Below is a small trained network, with its code and all its weights. Each question gives an input and a target symbol and asks what happens when units are switched off, that is, made to give their printed mean instead of their output.

import numpy as np


def w(rows, s, z=0):
    codes = np.array(rows[::2]) - 128.0
    scale = np.full(codes.shape[1], s)
    scale[-1] = z or s
    return codes * scale


def norm(h):
    return h / np.sqrt((h * h).mean(-1, keepdims=True) + 1e-5)


def f(y):
    return np.maximum(y, 0)


def softmax(a):
    e = np.exp(a - a.max(-1, keepdims=True))
    return e / e.sum(-1, keepdims=True)


def log_softmax(a):
    a = a - a.max(-1, keepdims=True)
    return a - np.log(np.exp(a).sum(-1, keepdims=True))


def net(x, mask):
    ids = ['εθλμξπφω'.index(c) for c in x.split()]
    T = len(ids)
    res = E[ids] + P[:T]
    u = 0
    for l in range(2):
        r = norm(res)
        for j in range(3):
            rows = slice(2 * j, 2 * j + 2)
            q, k, v = (r @ M[l][rows].T for M in (Q, K, V))
            z = softmax(np.where(np.tri(T) > 0, q @ k.T / 2**0.5, -1e9)) @ v
            o = O[l][rows]
            res = res + np.where(mask[u + j], z, o[:, -1]) @ o[:, :-1]
        u += 3
        y = f(norm(res) @ A[l][:, :-1].T + A[l][:, -1])
        res = res + np.where(mask[u : u + 8], y, B[l][:, -1]) @ B[l][:, :-1]
        u += 8
    return log_softmax(norm(res)[-1] @ U[:, :-1].T + U[:, -1])


Q, K, V, O, A, B = {}, {}, {}, {}, {}, {}
E = w([
[173,110,62,203],'ε',
[35,211,200,91],'θ',
[139,118,46,210],'λ',
[106,197,234,86],'μ',
[212,104,89,188],'ξ',
[149,196,255,83],'π',
[75,204,225,89],'φ',
[89,134,26,208],'ω',
],0.0038)
P = w([
[126,57,151,111],'0',
[164,181,99,121],'1',
[195,204,62,72],'2',
[113,47,163,170],'3',
[139,151,185,224],'4',
[227,243,8,12],'5',
[200,236,87,139],'6',
[92,55,251,240],'7',
[164,213,151,232],'8',
[191,202,101,54],'9',
[156,166,140,168],'10',
],0.0032)
Q[0] = w([
[151,51,104,131],'0.h1',
[102,130,165,89],'0.h1',
[114,121,137,126],'0.h2',
[108,129,126,161],'0.h2',
[75,122,205,57],'0.h3',
[154,73,7,2],'0.h3',
],0.03)
K[0] = w([
[134,112,168,184],'0.h1',
[164,187,112,131],'0.h1',
[139,122,118,111],'0.h2',
[125,149,107,119],'0.h2',
[141,110,80,46],'0.h3',
[62,3,213,195],'0.h3',
],0.036)
V[0] = w([
[163,235,94,139],'0.h1',
[89,72,120,74],'0.h1',
[170,201,131,139],'0.h2',
[110,96,131,123],'0.h2',
[223,153,197,104],'0.h3',
[7,175,118,108],'0.h3',
],0.012)
O[0] = w([
[225,196,210,100,97],'0.h1',
[105,57,141,155,63],'0.h1',
[239,164,119,111,248],'0.h2',
[91,114,128,138,69],'0.h2',
[72,138,67,18,170],'0.h3',
[108,254,121,212,2],'0.h3',
],0.0069,0.0039)
A[0] = w([
[110,183,157,125,129],'0.n1',
[164,111,169,72,150],'0.n2',
[182,64,95,175,88],'0.n3',
[153,174,170,191,216],'0.n4',
[166,112,4,160,97],'0.n5',
[156,123,79,242,1],'0.n6',
[201,174,71,135,132],'0.n7',
[88,108,80,165,109],'0.n8',
],0.014,0.0027)
B[0] = w([
[145,84,119,132,151],'0.n1',
[79,151,85,132,170],'0.n2',
[218,110,127,123,218],'0.n3',
[97,135,88,79,162],'0.n4',
[159,180,62,138,247],'0.n5',
[116,169,254,133,189],'0.n6',
[87,87,134,143,198],'0.n7',
[111,90,79,128,172],'0.n8',
],0.024,0.012)
Q[1] = w([
[217,90,120,135],'1.h1',
[89,229,116,124],'1.h1',
[66,123,85,170],'1.h2',
[175,176,78,247],'1.h2',
[120,95,102,254],'1.h3',
[95,154,94,82],'1.h3',
],0.028)
K[1] = w([
[192,168,96,142],'1.h1',
[43,177,162,41],'1.h1',
[91,152,69,193],'1.h2',
[175,243,64,135],'1.h2',
[149,251,10,181],'1.h3',
[60,66,122,92],'1.h3',
],0.025)
V[1] = w([
[194,200,132,113],'1.h1',
[201,161,86,198],'1.h1',
[140,246,101,43],'1.h2',
[228,147,123,215],'1.h2',
[133,194,6,210],'1.h3',
[155,205,131,170],'1.h3',
],0.016)
O[1] = w([
[112,53,126,156,172],'1.h1',
[161,61,185,95,143],'1.h1',
[13,68,75,136,132],'1.h2',
[106,163,194,222,252],'1.h2',
[145,157,193,3,209],'1.h3',
[171,218,114,93,126],'1.h3',
],0.012,0.011)
A[1] = w([
[174,121,149,169,178],'1.n1',
[143,194,200,71,197],'1.n2',
[36,155,91,135,235],'1.n3',
[34,213,179,174,102],'1.n4',
[169,124,60,169,20],'1.n5',
[7,109,101,162,1],'1.n6',
[74,39,57,123,90],'1.n7',
[105,163,234,170,25],'1.n8',
],0.015,0.003)
B[1] = w([
[106,152,115,49,248],'1.n1',
[169,31,153,214,244],'1.n2',
[211,158,196,186,254],'1.n3',
[39,54,120,42,221],'1.n4',
[130,45,148,160,152],'1.n5',
[176,87,12,66,171],'1.n6',
[84,138,233,181,209],'1.n7',
[85,253,93,186,233],'1.n8',
],0.02,0.0069)
U = w([
[73,6,206,172,129],'ε',
[177,239,49,63,93],'θ',
[6,195,149,181,153],'λ',
[99,165,249,14,56],'μ',
[217,174,223,211,59],'ξ',
[56,82,58,53,252],'π',
[233,44,116,51,169],'φ',
[150,90,14,216,134],'ω',
],0.012,0.0033)

Each question gives the input, a string of symbols that net reads in full, and the target symbol t.
The units are the heads (2 rows each of Q, K, V and O) and the neurons (one row each of A and B). Each row of codes is followed by its name. A weight is (code - 128) times the scale printed after its matrix; where a second scale follows, it is the last column's (O, A, B and U).
mask holds one flag per unit, layer by layer, with each layer's heads first. A switched-off unit (its flag False) gives its mean, the last column of its rows in O or B, instead of its output. The means were averaged over made-up inputs and are rounded, as every weight is.
A unit's drop is (log p(t) with every unit on - log p(t) with that unit switched off) / (log p(t) with every unit on - log p(t) with every unit switched off).
The circuit of an input: a set's keep is (log p(t) with only the set's units on - log p(t) with every unit switched off) / (log p(t) with every unit on - log p(t) with every unit switched off). Starting from the 12 units with the biggest drops (on a tie, the unit counted first), units are removed one at a time, each time the one whose removal leaves the highest keep (on an exact tie, the one counted first), for as long as the keep stays at least 0.8.
units of the circuit, in order: the units of the circuit, biggest drop first
most important unit: the unit with the biggest drop
top k neurons: the k neurons with the biggest drops, biggest first
k most important neurons of layer l: the k neurons of layer l with the biggest drops, biggest first
input φ μ ε ε, target θ: 3 most important neurons of layer 0 -> 0.n3; 0.n5; 0.n4
input λ ε λ ε μ μ λ, target θ: top 2 neurons -> 0.n5; 0.n3
input λ φ ε λ, target μ: most important unit -> 1.h3
input λ μ λ λ λ φ ξ ε θ ε λ, target π: units of the circuit, in order -> 1.n6; 1.h2
input ε μ λ μ, target ε: 3 most important neurons of layer 0 -> 0.n8; 0.n6; 0.n5
input λ ξ ξ λ φ ξ λ λ, target ε: top 2 neurons -> 0.n5; 1.n7
input ε ξ π λ μ ξ ε λ λ ε π, target ε: units of the circuit, in order -> 0.n6; 0.n5
input θ ω π, target θ: top 4 neurons -> 0.n3; 0.n2; 0.n6; 0.n4
input ξ π ε ξ, target ω: 2 most important neurons of layer 0 -> 0.n5; 0.n3
input λ ε λ λ λ λ λ ξ φ, target λ: top 4 neurons -> 0.n3; 0.n5; 0.n8; 1.n4
input μ ω μ λ λ π ε λ λ π, target μ: 3 most important neurons of layer 1 -> 1.n7; 1.n8; 1.n2
input λ θ φ ξ φ μ λ ε, target θ: 3 most important neurons of layer 0 -> 0.n3; 0.n5; 0.n6
input μ λ λ μ, target μ: 2 most important neurons of layer 1 -> 1.n7; 1.n8
input λ μ φ λ ω ε μ μ, target λ: top 4 neurons -> 0.n8; 0.n3; 0.n5; 0.n2
input π λ φ ξ μ ξ ε ε θ, target π: most important unit -> 0.h1
input λ π φ ξ ω ξ ω μ λ, target λ: top 3 neurons -> 0.n6; 0.n3; 0.n2
input ξ π λ π ω ε, target ω: 2 most important neurons of layer 1 -> 1.n6; 1.n3
input λ ξ ω λ ε, target λ: top 2 neurons -> 0.n6; 1.n8
input λ λ ξ λ λ λ θ λ λ, target π: top 3 neurons -> 0.n4; 1.n6; 1.n4
input μ λ ε λ ε π λ λ μ μ ω, target θ: units of the circuit, in order -> 0.n5
input μ ω μ μ λ ω λ μ μ, target μ: top 4 neurons -> 0.n6; 0.n2; 0.n4; 0.n3
input λ μ θ ε ε ε ξ, target φ: 2 most important neurons of layer 0 -> 0.n3; 0.n5
input λ λ ε ω ε λ λ π λ λ, target ω: 2 most important neurons of layer 0 -> 0.n5; 0.n3
input λ λ π θ, target λ: 3 most important neurons of layer 0 -> 0.n3; 0.n5; 0.n8
